Below are the code and all the weights of a small trained network. Each question names an input and a class and asks about switching units off, where a switched-off unit gives its printed mean instead of its output.

import numpy as np


def w(rows, s, z=0):
    codes = np.array(rows[::2]) - 128.0
    scale = np.full(codes.shape[1], s)
    scale[-1] = z or s
    return codes * scale


def f(y):
    return np.maximum(y, 0)


def log_softmax(a):
    a = a - a.max(-1, keepdims=True)
    return a - np.log(np.exp(a).sum(-1, keepdims=True))


def net(x, mask):
    res = np.array(x, float).reshape(1, 2) / 4 @ E
    y = f(res @ A[0][:, :-1].T + A[0][:, -1])
    res = res + np.where(mask, y, B[0][:, -1]) @ B[0][:, :-1]
    return log_softmax(res[-1] @ U[:, :-1].T + U[:, -1])


A, B = {}, {}
E = w([
[76,146,100,42,51,202,162],'x0',
[145,25,132,180,59,205,2],'x1',
],0.017)
A[0] = w([
[123,165,171,175,183,155,117,157],'neuron 1',
[123,164,175,38,126,139,150,63],'neuron 2',
[152,46,144,219,151,105,4,242],'neuron 3',
[132,130,121,140,218,25,177,166],'neuron 4',
[67,136,92,25,78,141,195,221],'neuron 5',
[142,70,134,120,154,52,118,252],'neuron 6',
[112,68,122,137,53,189,46,87],'neuron 7',
],0.014,0.004)
B[0] = w([
[138,114,120,108,160,115,161,152],'neuron 1',
[147,150,80,134,143,174,154,172],'neuron 2',
[158,178,114,203,123,241,103,252],'neuron 3',
[100,169,121,154,189,67,93,203],'neuron 4',
[141,158,155,156,63,180,180,214],'neuron 5',
[122,149,150,109,137,81,146,166],'neuron 6',
[189,85,130,166,182,172,3,220],'neuron 7',
],0.026,0.037)
U = w([
[97,253,139,172,169,108,166,200],'0',
[127,134,165,62,23,172,214,150],'1',
[39,144,167,63,180,2,113,59],'2',
[93,74,117,24,124,102,133,5],'3',
[186,111,158,126,115,190,63,197],'4',
],0.009,0.0028)

Each question gives the input, the list of numbers given to net, and the class t.
The units are the neurons (one row each of A and B). Each row of codes is followed by its name. A weight is (code - 128) times the scale printed after its matrix; where a second scale follows, it is the last column's (A, B and U).
mask holds one flag per neuron, in row order. A switched-off neuron (its flag False) gives its mean, the last column of its row in B, instead of its output. The means were averaged over made-up inputs and are rounded, as every weight is.
A unit's drop is (log p(t) with every unit on - log p(t) with that unit switched off) / (log p(t) with every unit on - log p(t) with every unit switched off).
The circuit of an input: a set's keep is (log p(t) with only the set's units on - log p(t) with every unit switched off) / (log p(t) with every unit on - log p(t) with every unit switched off). Starting from all 7 units, units are removed one at a time, each time the one whose removal leaves the highest keep (on an exact tie, the one counted first), for as long as the keep stays at least 0.8.
circuit, biggest first: the units of the circuit, biggest drop first
unit that matters most: the unit with the biggest drop
k most important neurons: the k neurons with the biggest drops, biggest first
drop of u: that unit's drop, to one decimal
input [4,0], class 1: circuit, biggest first => [neuron 7; neuron 3; neuron 4]
input [7,0], class 1: 2 most important neurons => [neuron 5; neuron 3]
input [8,0], class 1: circuit, biggest first => [neuron 5; neuron 3]
input [5,-5], class 1: unit that matters most => neuron 5
input [3,-3], class 1: circuit, biggest first => [neuron 7; neuron 4; neuron 3]
input [-3,-6], class 2: 3 most important neurons => [neuron 3; neuron 5; neuron 4]
input [2,0], class 1: 3 most important neurons => [neuron 7; neuron 4; neuron 3]
input [-7,-4], class 2: 2 most important neurons => [neuron 3; neuron 5]
input [-2,-4], class 2: circuit, biggest first => [neuron 3; neuron 5]
input [-3,-4], class 2: drop of neuron 3 => 0.5
input [-4,0], class 0: drop of neuron 7 => 0.6
input [-6,-4], class 2: drop of neuron 5 => 0.1
